Below is a small trained network, with its code and all its weights. Each question gives an input and a target symbol and asks what happens when units are switched off, that is, made to give their printed mean instead of their output.

import numpy as np


def w(rows, s, z=0):
    codes = np.array(rows[::2]) - 128.0
    scale = np.full(codes.shape[1], s)
    scale[-1] = z or s
    return codes * scale


def f(y):
    return np.maximum(y, 0)


def softmax(a):
    e = np.exp(a - a.max(-1, keepdims=True))
    return e / e.sum(-1, keepdims=True)


def log_softmax(a):
    a = a - a.max(-1, keepdims=True)
    return a - np.log(np.exp(a).sum(-1, keepdims=True))


def net(x, mask):
    ids = ['αβγεηθλπστφψω'.index(c) for c in x.split()]
    T = len(ids)
    res = E[ids] + P[:T]
    u = 0
    for l in range(2):
        q, k, v = (res @ M[l].T for M in (Q, K, V))
        z = softmax(np.where(np.tri(T) > 0, q @ k.T / 4**0.5, -1e9)) @ v
        res = res + np.where(mask[u], z, O[l][:, -1]) @ O[l][:, :-1]
        u += 1
        y = f(res @ A[l][:, :-1].T + A[l][:, -1])
        res = res + np.where(mask[u : u + 16], y, B[l][:, -1]) @ B[l][:, :-1]
        u += 16
    return log_softmax(res[-1] @ U[:, :-1].T + U[:, -1])


Q, K, V, O, A, B = {}, {}, {}, {}, {}, {}
E = w([
[83,200,102,152,122,180],'α',
[117,175,170,87,110,188],'β',
[128,182,148,170,48,144],'γ',
[124,214,150,112,102,120],'ε',
[196,92,83,115,61,97],'η',
[97,85,67,73,117,100],'θ',
[144,107,214,138,132,132],'λ',
[175,146,133,65,102,153],'π',
[87,64,155,135,144,151],'σ',
[52,119,119,143,86,110],'τ',
[160,100,78,132,133,139],'φ',
[135,7,61,116,92,137],'ψ',
[189,57,165,174,140,148],'ω',
],0.02)
P = w([
[201,114,156,118,253,109],'0',
[80,113,176,144,39,63],'1',
[70,109,179,145,33,58],'2',
[65,106,177,147,40,55],'3',
[72,98,173,144,43,52],'4',
[69,96,170,147,34,56],'5',
[75,91,170,148,37,49],'6',
[69,87,162,141,42,51],'7',
[73,85,165,145,41,44],'8',
[74,82,163,147,41,42],'9',
[78,77,158,143,37,38],'10',
],0.0053)
Q[0] = w([
[137,107,97,123,66,195],'L0H1',
[128,92,141,144,6,112],'L0H1',
[60,84,149,101,118,113],'L0H1',
[145,122,105,97,211,109],'L0H1',
],0.015)
K[0] = w([
[114,186,186,105,185,66],'L0H1',
[148,157,126,158,242,174],'L0H1',
[203,172,114,151,126,183],'L0H1',
[68,97,131,159,7,135],'L0H1',
],0.013)
V[0] = w([
[147,156,135,118,232,19],'L0H1',
[118,77,126,232,20,169],'L0H1',
[17,58,162,129,218,68],'L0H1',
[113,55,67,101,107,254],'L0H1',
],0.0052)
O[0] = w([
[92,160,135,130,203,60,128],'L0H1',
[106,90,147,163,74,213,100],'L0H1',
[122,92,237,145,237,2,9],'L0H1',
[177,124,138,120,157,170,217],'L0H1',
],0.0053,0.0015)
A[0] = w([
[50,80,118,129,203,198,64],'L0N1',
[244,206,25,141,147,96,153],'L0N2',
[29,121,122,26,171,130,95],'L0N3',
[184,135,40,210,194,138,145],'L0N4',
[137,205,163,6,131,118,19],'L0N5',
[253,187,125,127,142,205,143],'L0N6',
[83,166,36,109,147,212,87],'L0N7',
[140,82,228,80,132,160,188],'L0N8',
[95,171,183,77,201,234,171],'L0N9',
[119,63,147,173,138,154,102],'L0N10',
[191,61,200,75,102,87,160],'L0N11',
[112,50,42,160,184,136,57],'L0N12',
[50,116,144,187,237,184,116],'L0N13',
[91,125,106,91,254,82,2],'L0N14',
[105,179,209,177,162,98,138],'L0N15',
[135,109,132,215,79,51,149],'L0N16',
],0.0079,0.003)
B[0] = w([
[141,120,63,176,146,185,148],'L0N1',
[118,125,49,151,156,18,206],'L0N2',
[59,108,168,41,155,162,193],'L0N3',
[134,126,149,103,239,185,185],'L0N4',
[179,148,61,67,96,88,176],'L0N5',
[141,200,101,255,99,145,185],'L0N6',
[161,131,116,164,78,58,173],'L0N7',
[185,154,121,24,143,155,210],'L0N8',
[90,147,97,126,64,245,170],'L0N9',
[132,121,140,154,70,169,185],'L0N10',
[169,45,107,137,72,153,247],'L0N11',
[147,227,113,112,67,116,215],'L0N12',
[187,89,130,197,115,178,152],'L0N13',
[70,36,34,116,80,154,141],'L0N14',
[72,63,140,169,67,125,176],'L0N15',
[35,168,127,150,187,154,254],'L0N16',
],0.012,0.004)
Q[1] = w([
[95,127,91,111,91,158],'L1H1',
[101,81,5,154,28,155],'L1H1',
[139,172,158,118,174,163],'L1H1',
[105,97,101,154,104,123],'L1H1',
],0.016)
K[1] = w([
[140,96,98,128,175,134],'L1H1',
[177,111,7,125,179,206],'L1H1',
[110,154,175,136,131,78],'L1H1',
[141,125,88,98,159,181],'L1H1',
],0.012)
V[1] = w([
[131,78,151,42,111,102],'L1H1',
[60,112,81,136,164,67],'L1H1',
[35,121,147,203,1,96],'L1H1',
[153,48,38,155,112,137],'L1H1',
],0.0067)
O[1] = w([
[157,75,39,97,103,116,87],'L1H1',
[92,106,159,166,76,46,140],'L1H1',
[2,147,52,205,112,131,99],'L1H1',
[153,161,80,231,183,55,249],'L1H1',
],0.0066,0.016)
A[1] = w([
[110,139,168,179,212,180,247],'L1N1',
[118,6,171,167,181,146,117],'L1N2',
[119,39,163,193,108,89,12],'L1N3',
[70,149,33,132,148,143,252],'L1N4',
[134,133,200,114,134,195,33],'L1N5',
[120,148,224,104,254,136,155],'L1N6',
[154,184,156,149,26,147,40],'L1N7',
[151,49,190,153,175,171,27],'L1N8',
[39,41,117,187,163,177,107],'L1N9',
[97,147,161,142,183,21,91],'L1N10',
[134,248,104,46,203,107,129],'L1N11',
[143,137,86,132,147,142,194],'L1N12',
[109,65,141,140,200,199,112],'L1N13',
[229,166,148,231,85,162,38],'L1N14',
[89,94,195,124,12,140,197],'L1N15',
[137,147,45,41,177,164,58],'L1N16',
],0.0079,0.0027)
B[1] = w([
[155,199,177,51,141,168,185],'L1N1',
[192,157,228,64,129,80,160],'L1N2',
[115,144,115,178,208,219,173],'L1N3',
[137,198,229,148,23,103,233],'L1N4',
[100,111,103,107,155,232,144],'L1N5',
[126,57,250,167,142,143,151],'L1N6',
[106,85,51,62,158,106,187],'L1N7',
[91,120,129,113,80,24,152],'L1N8',
[149,42,198,132,144,135,182],'L1N9',
[85,60,88,158,187,72,202],'L1N10',
[110,203,229,41,141,84,174],'L1N11',
[123,157,165,136,83,91,178],'L1N12',
[98,210,93,105,119,109,150],'L1N13',
[115,104,24,144,223,183,254],'L1N14',
[79,63,46,86,119,160,180],'L1N15',
[148,121,184,154,43,110,157],'L1N16',
],0.011)
U = w([
[2,188,173,149,198,181,3],'α',
[117,196,122,50,106,169,37],'β',
[118,157,106,170,83,224,158],'γ',
[77,134,154,63,119,57,99],'ε',
[56,179,116,166,173,182,96],'η',
[173,48,101,190,90,116,65],'θ',
[104,111,196,107,129,102,171],'λ',
[120,210,136,117,176,90,234],'π',
[224,178,198,213,161,101,161],'σ',
[153,82,182,120,115,203,178],'τ',
[130,86,132,52,243,121,151],'φ',
[229,186,84,87,127,115,86],'ψ',
[195,126,197,117,162,217,168],'ω',
],0.0062,0.0052)

Each question gives the input, a string of symbols that net reads in full, and the target symbol t.
The units are the heads (4 rows each of Q, K, V and O) and the neurons (one row each of A and B). Each row of codes is followed by its name. A weight is (code - 128) times the scale printed after its matrix; where a second scale follows, it is the last column's (O, A, B and U).
mask holds one flag per unit, layer by layer, with each layer's heads first. A switched-off unit (its flag False) gives its mean, the last column of its rows in O or B, instead of its output. The means were averaged over made-up inputs and are rounded, as every weight is.
A unit's drop is (log p(t) with every unit on - log p(t) with that unit switched off) / (log p(t) with every unit on - log p(t) with every unit switched off).
The circuit of an input: a set's keep is (log p(t) with only the set's units on - log p(t) with every unit switched off) / (log p(t) with every unit on - log p(t) with every unit switched off). Starting from the 12 units with the biggest drops (on a tie, the unit counted first), units are removed one at a time, each time the one whose removal leaves the highest keep (on an exact tie, the one counted first), for as long as the keep stays at least 0.8.
circuit, biggest first: the units of the circuit, biggest drop first
most important unit: the unit with the biggest drop
top k neurons: the k neurons with the biggest drops, biggest first
k most important neurons of layer l: the k neurons of layer l with the biggest drops, biggest first
input τ θ σ, target τ: most important unit : L1N9
input φ θ β, target β: circuit, biggest first : (L0N9 L0N5 L0N8 L1N11)
input φ γ γ π β γ, target φ: circuit, biggest first : (L1H1 L1N4 L1N7)
input φ ψ φ, target φ: circuit, biggest first : (L0N4 L1H1 L1N4)
input η φ ω ε γ, target η: top 2 neurons : (L0N2 L0N4)
input ω θ γ γ, target ω: circuit, biggest first : (L1H1 L0N8 L0N4)
input ω φ ω φ τ τ λ, target ω: top 2 neurons : (L0N11 L0N15)
input θ γ ε α φ, target θ: circuit, biggest first : (L1H1 L0N14 L0H1)
input θ γ π ε ε σ φ ω θ ω θ, target θ: circuit, biggest first : (L0H1 L0N14 L1H1)
input σ φ θ φ ω θ τ θ θ θ γ, target α: circuit, biggest first : (L0N16 L0H1)
input σ τ γ φ α ω φ π σ τ, target σ: 2 most important neurons of layer 1 : (L1N4 L1N9)
input π φ φ, target π: top 4 neurons : (L0N6 L0N2 L0N11 L1N11)
input ε λ φ θ α β, target ε: circuit, biggest first : (L0H1 L0N5 L1N14 L1N11)
input φ φ λ π α ω ε ω τ φ α, target φ: circuit, biggest first : (L1H1 L0N4 L1N4)
input γ φ ψ β β, target γ: most important unit : L0N9
input λ φ φ τ, target λ: 2 most important neurons of layer 1 : (L1N9 L1N14)
input π λ γ γ φ σ α α η, target σ: 3 most important neurons of layer 0 : (L0N2 L0N6 L0N16)
input ε θ ψ φ φ φ η γ θ, target ε: circuit, biggest first : (L0H1 L0N3 L1N14 L1N3)
input φ λ α β γ σ φ π, target φ: circuit, biggest first : (L1H1 L1N4)
input ψ ω θ θ γ φ λ φ θ π, target ψ: top neuron : (L0N8)
input φ λ π, target φ: 4 most important neurons of layer 0 : (L0N6 L0N4 L0N2 L0N11)
input γ φ γ σ θ β ψ, target γ: 2 most important neurons of layer 1 : (L1N10 L1N4)
input β φ π φ ω α β, target β: top 3 neurons : (L0N9 L0N5 L0N8)
input θ φ γ η σ φ ε γ θ η, target θ: top 2 neurons : (L0N14 L0N11)
input θ η η σ, target τ: 2 most important neurons of layer 0 : (L0N3 L0N10)
